Below is a small trained network, with its code and all its weights. Each question gives an input and a class and asks what happens when units are switched off, that is, made to give their printed mean instead of their output.

import numpy as np


def w(rows, s, z=0):
    codes = np.array(rows[::2]) - 128.0
    scale = np.full(codes.shape[1], s)
    scale[-1] = z or s
    return codes * scale


def f(y):
    return np.maximum(y, 0)


def log_softmax(a):
    a = a - a.max(-1, keepdims=True)
    return a - np.log(np.exp(a).sum(-1, keepdims=True))


def net(x, mask):
    res = np.array(x, float).reshape(1, 7) / 4 @ E
    y = f(res @ A[0][:, :-1].T + A[0][:, -1])
    res = res + np.where(mask, y, B[0][:, -1]) @ B[0][:, :-1]
    return log_softmax(res[-1] @ U[:, :-1].T + U[:, -1])


A, B = {}, {}
E = w([
[67,28,189,153,161],'x0',
[180,28,117,156,167],'x1',
[74,75,46,85,41],'x2',
[254,93,150,121,51],'x3',
[118,52,60,96,137],'x4',
[165,153,25,59,147],'x5',
[153,160,109,214,114],'x6',
],0.0079)
A[0] = w([
[125,123,96,80,207,165],'n0',
[167,108,143,175,151,129],'n1',
[55,64,138,157,138,109],'n2',
[121,103,184,118,91,166],'n3',
[64,79,171,136,129,175],'n4',
[180,164,205,89,102,158],'n5',
[145,111,154,183,191,179],'n6',
[97,208,150,159,247,162],'n7',
[81,85,140,170,166,133],'n8',
[200,160,93,106,65,140],'n9',
[177,185,101,119,117,205],'n10',
[162,101,94,102,98,170],'n11',
[173,119,61,92,92,111],'n12',
[143,115,106,64,88,181],'n13',
[151,114,38,50,97,171],'n14',
[95,165,89,169,149,189],'n15',
[118,109,100,179,102,120],'n16',
[97,130,153,103,202,69],'n17',
[69,168,125,194,113,212],'n18',
[176,181,159,111,91,107],'n19',
[77,41,175,81,115,154],'n20',
[155,172,167,128,116,67],'n21',
[110,97,109,130,59,84],'n22',
[136,129,144,193,51,171],'n23',
[155,137,108,235,201,254],'n24',
[87,159,154,140,82,247],'n25',
[113,115,84,59,181,200],'n26',
[120,126,104,84,159,154],'n27',
[81,68,140,132,132,128],'n28',
[210,122,174,156,156,125],'n29',
[173,98,134,165,157,140],'n30',
],0.014,0.005)
B[0] = w([
[48,64,95,101,87,189],'n0',
[227,187,101,91,147,173],'n1',
[162,134,210,132,119,198],'n2',
[93,174,76,179,79,175],'n3',
[176,135,188,184,9,202],'n4',
[79,184,140,204,201,200],'n5',
[142,134,90,67,40,200],'n6',
[187,105,165,70,97,234],'n7',
[193,132,221,78,96,191],'n8',
[139,61,141,139,179,220],'n9',
[140,93,119,93,211,210],'n10',
[85,89,86,70,144,193],'n11',
[85,74,170,88,140,210],'n12',
[61,81,98,151,178,199],'n13',
[95,61,129,73,111,248],'n14',
[175,154,90,53,96,186],'n15',
[146,122,138,53,161,156],'n16',
[117,58,161,140,93,169],'n17',
[224,215,104,53,104,205],'n18',
[114,151,176,178,225,188],'n19',
[127,128,147,170,63,207],'n20',
[104,190,220,171,179,165],'n21',
[160,78,144,115,80,171],'n22',
[120,141,78,102,167,189],'n23',
[183,104,114,2,110,224],'n24',
[159,164,84,164,115,198],'n25',
[110,51,101,163,74,207],'n26',
[122,91,114,138,118,171],'n27',
[133,152,200,177,126,184],'n28',
[152,171,127,96,134,200],'n29',
[187,176,100,64,90,173],'n30',
],0.0074,0.013)
U = w([
[158,150,160,221,205,124],'0',
[89,194,184,134,134,6],'1',
[189,173,160,96,124,125],'2',
[157,121,3,88,92,238],'3',
[36,74,70,128,138,186],'4',
[124,156,131,218,64,84],'5',
[135,2,158,118,118,51],'6',
],0.01,0.0022)

Each question gives the input, the list of numbers given to net, and the class t.
The units are the neurons (one row each of A and B). Each row of codes is followed by its name. A weight is (code - 128) times the scale printed after its matrix; where a second scale follows, it is the last column's (A, B and U).
mask holds one flag per neuron, in row order. A switched-off neuron (its flag False) gives its mean, the last column of its row in B, instead of its output. The means were averaged over made-up inputs and are rounded, as every weight is.
A unit's drop is (log p(t) with every unit on - log p(t) with that unit switched off) / (log p(t) with every unit on - log p(t) with every unit switched off).
The circuit of an input: a set's keep is (log p(t) with only the set's units on - log p(t) with every unit switched off) / (log p(t) with every unit on - log p(t) with every unit switched off). Starting from the 12 units with the biggest drops (on a tie, the unit counted first), units are removed one at a time, each time the one whose removal leaves the highest keep (on an exact tie, the one counted first), for as long as the keep stays at least 0.8.
units of the circuit, in order: the units of the circuit, biggest drop first
unit that matters most: the unit with the biggest drop
top k neurons: the k neurons with the biggest drops, biggest first
drop of u: that unit's drop, to one decimal
input [5,-6,8,-4,5,-3,6], class 2: units of the circuit, in order -> n18, n2
input [4,8,-6,-4,4,4,3], class 3: unit that matters most -> n6
input [8,1,6,-5,6,-5,-4], class 5: units of the circuit, in order -> n4, n20, n28
input [7,8,-4,0,-2,8,-1], class 3: units of the circuit, in order -> n30, n6
input [1,-5,5,0,8,2,5], class 6: units of the circuit, in order -> n14, n12
input [-7,-5,5,6,1,5,4], class 6: units of the circuit, in order -> n9, n12
input [7,7,0,7,6,4,8], class 3: units of the circuit, in order -> n30, n1
input [5,-6,1,-1,5,-3,3], class 2: units of the circuit, in order -> n18, n26
input [-7,3,6,-2,3,-5,-6], class 4: top 2 neurons -> n7, n8
input [4,3,1,-8,-4,-8,-6], class 5: top 2 neurons -> n4, n20
input [-5,-5,8,-6,5,-1,-2], class 4: top 2 neurons -> n13, n24
input [-8,-2,-1,3,7,-8,5], class 0: drop of n28 -> -0.1
input [-2,5,-3,-5,8,8,2], class 6: drop of n28 -> -0.1
input [-3,-4,-5,5,-5,1,7], class 0: drop of n21 -> 0.2
input [-2,8,-2,-1,5,-3,5], class 3: unit that matters most -> n6
